Below are the code and all the weights of a small trained network. Each question names an input and a class and asks about switching units off, where a switched-off unit gives its printed mean instead of its output.

import numpy as np


def w(rows, s, z=0):
    codes = np.array(rows[::2]) - 128.0
    scale = np.full(codes.shape[1], s)
    scale[-1] = z or s
    return codes * scale


def norm(h):
    return h / np.sqrt((h * h).mean(-1, keepdims=True) + 1e-5)


def f(y):
    return np.maximum(y, 0)


def log_softmax(a):
    a = a - a.max(-1, keepdims=True)
    return a - np.log(np.exp(a).sum(-1, keepdims=True))


def net(x, mask):
    res = np.array(x, float).reshape(1, 8) / 4 @ E
    u = 0
    for l in range(3):
        y = f(norm(res) @ A[l][:, :-1].T + A[l][:, -1])
        res = res + np.where(mask[u : u + 4], y, B[l][:, -1]) @ B[l][:, :-1]
        u += 4
    return log_softmax(norm(res)[-1] @ U[:, :-1].T + U[:, -1])


A, B = {}, {}
E = w([
[106,152,108,132,173,119,138,153,125],'x0',
[83,202,150,157,173,192,72,211,85],'x1',
[114,85,86,106,111,149,53,105,102],'x2',
[166,144,212,183,172,83,173,111,2],'x3',
[95,184,130,168,87,51,133,55,64],'x4',
[111,167,66,182,203,197,118,72,130],'x5',
[166,167,173,198,87,129,224,71,168],'x6',
[208,151,130,62,211,64,137,106,118],'x7',
],0.0079)
A[0] = w([
[144,80,62,93,121,125,176,2,164,78],'L0N0',
[139,92,107,131,72,166,151,134,213,163],'L0N1',
[110,117,165,204,89,118,237,88,137,2],'L0N2',
[112,153,120,105,164,65,105,114,54,41],'L0N3',
],0.009,0.0031)
B[0] = w([
[213,57,213,234,199,97,49,46,177,255],'L0N0',
[146,127,30,84,240,51,134,44,161,246],'L0N1',
[198,190,135,143,35,146,181,233,9,240],'L0N2',
[205,39,59,169,223,52,253,90,59,191],'L0N3',
],0.0063,0.0056)
A[1] = w([
[124,101,37,62,71,94,135,209,178,242],'L1N0',
[178,29,198,6,117,109,116,178,169,75],'L1N1',
[84,100,90,72,135,92,128,32,170,2],'L1N2',
[114,50,96,135,2,124,6,140,109,156],'L1N3',
],0.007,0.003)
B[1] = w([
[85,225,158,76,213,180,198,118,108,254],'L1N0',
[1,188,56,163,204,141,133,207,132,225],'L1N1',
[140,110,129,106,53,153,64,156,157,191],'L1N2',
[77,96,184,102,177,80,216,54,60,224],'L1N3',
],0.0079,0.0048)
A[2] = w([
[224,113,86,135,223,83,148,127,69,122],'L2N0',
[93,131,147,172,88,167,236,106,201,175],'L2N1',
[109,119,72,218,198,245,100,126,63,3],'L2N2',
[44,52,134,105,66,110,2,153,15,6],'L2N3',
],0.0071,0.0032)
B[2] = w([
[83,172,141,56,180,89,198,110,92,253],'L2N0',
[131,116,56,141,180,72,80,186,15,181],'L2N1',
[104,103,117,104,47,240,55,229,211,189],'L2N2',
[102,1,153,59,129,45,181,28,136,158],'L2N3',
],0.0086,0.0072)
U = w([
[162,185,139,165,18,138,164,179,95,97],'0',
[178,100,100,130,147,117,82,70,252,142],'1',
[82,62,154,104,76,136,108,100,126,88],'2',
[172,119,171,152,151,42,194,76,67,183],'3',
[153,144,164,106,66,128,122,127,168,3],'4',
[99,157,125,189,76,194,88,201,141,138],'5',
[75,134,88,62,200,149,124,147,124,170],'6',
[177,149,195,96,112,154,111,118,164,1],'7',
],0.019,0.0079)

Each question gives the input, the list of numbers given to net, and the class t.
The units are the neurons (one row each of A and B). Each row of codes is followed by its name. A weight is (code - 128) times the scale printed after its matrix; where a second scale follows, it is the last column's (A, B and U).
mask holds one flag per neuron, layer by layer. A switched-off neuron (its flag False) gives its mean, the last column of its row in B, instead of its output. The means were averaged over made-up inputs and are rounded, as every weight is.
A unit's drop is (log p(t) with every unit on - log p(t) with that unit switched off) / (log p(t) with every unit on - log p(t) with every unit switched off).
The circuit of an input: a set's keep is (log p(t) with only the set's units on - log p(t) with every unit switched off) / (log p(t) with every unit on - log p(t) with every unit switched off). Starting from all 12 units, units are removed one at a time, each time the one whose removal leaves the highest keep (on an exact tie, the one counted first), for as long as the keep stays at least 0.8.
circuit, biggest first: the units of the circuit, biggest drop first
most important unit: the unit with the biggest drop
top k neurons: the k neurons with the biggest drops, biggest first
k most important neurons of layer l: the k neurons of layer l with the biggest drops, biggest first
drop of u: that unit's drop, to one decimal
input [7,-2,-4,-2,-2,-8,3,5], class 6: most important unit => L1N1
input [-7,3,-8,5,-6,-2,-7,-7], class 5: top 2 neurons => [L2N0, L2N2]
input [7,-6,0,-8,5,-7,-3,4], class 1: top 3 neurons => [L0N0, L0N2, L1N2]
input [2,-1,-5,0,4,7,7,0], class 0: circuit, biggest first => [L0N2, L0N1]
input [-7,6,-6,-2,-3,7,8,7], class 0: 2 most important neurons of layer 1 => [L1N3, L1N0]
input [4,8,-5,8,4,8,-8,-7], class 5: top 2 neurons => [L2N2, L0N1]
input [2,-3,-3,-7,7,2,-5,8], class 3: top 2 neurons => [L0N3, L2N0]
input [-4,-2,1,-1,-5,-2,5,4], class 1: circuit, biggest first => [L0N0, L1N3]
input [7,7,5,3,3,-5,4,-8], class 2: 2 most important neurons of layer 2 => [L2N3, L2N0]
input [8,7,6,4,-8,3,1,1], class 5: circuit, biggest first => [L2N2, L0N1]
input [2,1,-2,8,-8,-3,-6,-8], class 2: top 4 neurons => [L2N3, L0N1, L1N0, L2N0]
input [-4,-1,4,-2,1,-2,1,5], class 1: circuit, biggest first => [L0N2, L0N0]
input [3,-7,7,2,4,8,-6,-1], class 3: top 2 neurons => [L2N0, L1N1]
input [-6,6,8,8,-2,-8,-5,-8], class 3: most important unit => L1N3
input [-5,7,8,-6,2,-6,0,-6], class 6: top 2 neurons => [L1N0, L0N0]
input [0,4,6,-2,-4,2,7,8], class 1: 2 most important neurons of layer 1 => [L1N3, L1N0]
input [-3,7,1,5,0,2,-6,-5], class 2: top 2 neurons => [L2N3, L1N0]
input [4,-7,0,0,-7,-3,3,6], class 1: circuit, biggest first => [L0N2, L1N3]
input [1,4,-2,0,-5,-8,7,-1], class 6: top 2 neurons => [L0N1, L1N1]
input [3,4,-2,6,-7,7,-6,-5], class 5: circuit, biggest first => [L2N2]
input [-1,-1,8,-3,7,2,2,-8], class 3: top 2 neurons => [L1N3, L2N2]
input [-2,-8,-3,-6,8,4,-3,-5], class 1: 2 most important neurons of layer 0 => [L0N0, L0N1]
input [4,5,1,-8,-1,0,7,-8], class 6: 2 most important neurons of layer 0 => [L0N1, L0N0]
input [1,-7,2,7,-6,-7,0,0], class 6: 2 most important neurons of layer 1 => [L1N1, L1N3]
input [-7,-1,8,-5,4,-5,4,3], class 1: drop of L0N0 => 0.2
input [-6,5,6,-4,8,7,6,-2], class 5: drop of L2N2 => 0.2
input [-4,-5,0,7,-6,-2,-5,-5], class 6: circuit, biggest first => [L1N1]
input [4,-2,3,7,2,-3,8,-6], class 0: drop of L0N2 => 0.3
input [-7,-1,7,-2,-2,8,2,7], class 1: drop of L2N3 => 0.0
